Below is a small trained network, with its code and all its weights. Each question gives an input and a class and asks what happens when units are switched off, that is, made to give their printed mean instead of their output.

import numpy as np


def w(rows, s, z=0):
    codes = np.array(rows[::2]) - 128.0
    scale = np.full(codes.shape[1], s)
    scale[-1] = z or s
    return codes * scale


def f(y):
    return np.maximum(y, 0)


def log_softmax(a):
    a = a - a.max(-1, keepdims=True)
    return a - np.log(np.exp(a).sum(-1, keepdims=True))


def net(x, mask):
    res = np.array(x, float).reshape(1, 2) / 4 @ E
    y = f(res @ A[0][:, :-1].T + A[0][:, -1])
    res = res + np.where(mask, y, B[0][:, -1]) @ B[0][:, :-1]
    return log_softmax(res[-1] @ U[:, :-1].T + U[:, -1])


A, B = {}, {}
E = w([
[126,127,183,147,143,176,17,131,254,139,182],'x0',
[73,183,127,149,161,54,143,77,164,167,61],'x1',
],0.018)
A[0] = w([
[70,180,125,106,129,150,23,128,159,177,164,43],'N0',
[131,250,83,92,117,156,118,130,67,91,88,58],'N1',
[141,143,37,90,80,109,131,35,47,88,130,49],'N2',
[59,158,90,214,227,136,97,103,158,197,72,156],'N3',
[164,51,115,108,97,189,117,166,68,55,193,185],'N4',
[167,45,64,108,129,167,119,170,139,2,189,70],'N5',
[95,169,178,157,195,57,93,205,222,141,178,63],'N6',
[90,175,153,187,118,222,101,128,221,93,127,185],'N7',
[112,213,60,119,142,169,99,130,181,116,200,78],'N8',
[123,52,189,106,222,149,148,121,175,176,170,231],'N9',
[139,88,163,105,135,144,53,200,218,144,139,51],'N10',
[159,142,59,59,153,102,182,140,63,105,119,59],'N11',
[136,141,182,146,39,93,101,90,206,165,240,49],'N12',
[104,75,77,106,119,122,156,184,57,94,88,233],'N13',
[92,123,148,158,149,110,117,125,127,223,53,218],'N14',
[180,109,124,224,165,116,143,98,109,162,166,122],'N15',
[175,119,196,129,198,132,127,129,144,126,111,255],'N16',
[112,148,128,162,216,85,172,70,162,171,65,97],'N17',
[120,109,104,162,112,89,157,86,92,152,145,237],'N18',
[199,49,154,64,48,228,65,247,82,93,227,167],'N19',
[64,226,100,159,196,10,105,99,168,216,127,58],'N20',
],0.0074,0.0086)
B[0] = w([
[77,88,198,176,78,121,131,80,110,96,72,165],'N0',
[59,108,247,124,44,169,158,87,65,70,54,149],'N1',
[74,58,194,170,68,147,118,138,61,84,78,170],'N2',
[158,147,123,169,167,159,172,129,173,168,191,177],'N3',
[149,142,99,207,129,124,178,191,154,207,186,217],'N4',
[186,179,175,192,67,211,143,100,140,154,144,185],'N5',
[75,155,145,138,108,159,128,171,63,120,70,171],'N6',
[117,104,90,96,126,90,79,194,187,129,61,197],'N7',
[89,81,171,112,79,117,111,107,116,144,35,153],'N8',
[82,108,115,87,204,33,125,195,172,172,95,183],'N9',
[105,89,192,132,119,143,122,123,126,88,71,183],'N10',
[8,122,218,117,91,128,133,112,102,147,80,179],'N11',
[93,88,211,142,109,109,177,117,46,112,68,169],'N12',
[91,142,113,116,200,94,66,196,190,126,87,207],'N13',
[161,196,129,125,254,153,164,159,173,179,183,175],'N14',
[101,101,161,57,137,176,106,120,133,131,187,128],'N15',
[157,139,101,27,208,67,127,227,205,118,144,175],'N16',
[131,179,185,205,183,194,154,129,105,139,159,168],'N17',
[83,97,118,32,230,59,78,193,185,108,122,178],'N18',
[119,192,135,183,198,125,214,96,124,141,130,254],'N19',
[117,144,183,234,90,221,183,121,90,158,132,179],'N20',
],0.0077,0.024)
U = w([
[142,184,147,215,142,224,151,130,115,158,159,67],'0',
[75,63,169,120,112,105,115,149,99,96,20,56],'1',
[127,155,79,72,211,8,105,188,162,145,165,254],'2',
[163,97,133,124,105,99,77,119,100,84,152,99],'3',
[192,134,113,141,116,133,96,46,118,78,114,104],'4',
[180,110,99,103,59,133,95,122,123,128,162,95],'5',
[106,108,148,113,113,129,103,52,109,94,150,104],'6',
],0.013,0.0072)

Each question gives the input, the list of numbers given to net, and the class t.
The units are the neurons (one row each of A and B). Each row of codes is followed by its name. A weight is (code - 128) times the scale printed after its matrix; where a second scale follows, it is the last column's (A, B and U).
mask holds one flag per neuron, in row order. A switched-off neuron (its flag False) gives its mean, the last column of its row in B, instead of its output. The means were averaged over made-up inputs and are rounded, as every weight is.
A unit's drop is (log p(t) with every unit on - log p(t) with that unit switched off) / (log p(t) with every unit on - log p(t) with every unit switched off).
The circuit of an input: a set's keep is (log p(t) with only the set's units on - log p(t) with every unit switched off) / (log p(t) with every unit on - log p(t) with every unit switched off). Starting from the 12 units with the biggest drops (on a tie, the unit counted first), units are removed one at a time, each time the one whose removal leaves the highest keep (on an exact tie, the one counted first), for as long as the keep stays at least 0.8.
circuit, biggest first: the units of the circuit, biggest drop first
most important unit: the unit with the biggest drop
k most important neurons: the k neurons with the biggest drops, biggest first
drop when u is switched off: that unit's drop, to one decimal
input [1,5], class 0: circuit, biggest first	N20
input [-8,8], class 0: 4 most important neurons	N17, N20, N14, N3
input [-7,-7], class 0: 4 most important neurons	N4, N5, N19, N7
input [3,3], class 2: 2 most important neurons	N5, N19
input [-7,8], class 0: 3 most important neurons	N17, N20, N14
input [4,3], class 1: 4 most important neurons	N4, N19, N0, N6
input [-5,5], class 0: 2 most important neurons	N17, N14
input [2,3], class 2: 2 most important neurons	N5, N19
input [8,-7], class 1: 3 most important neurons	N7, N10, N12
input [1,-3], class 2: 2 most important neurons	N20, N17
input [3,2], class 2: 2 most important neurons	N2, N11
input [-3,0], class 2: drop when N10 is switched off	0.4
input [5,-4], class 1: drop when N7 is switched off	0.3
input [8,3], class 1: drop when N13 is switched off	0.0
input [1,7], class 0: most important unit	N20
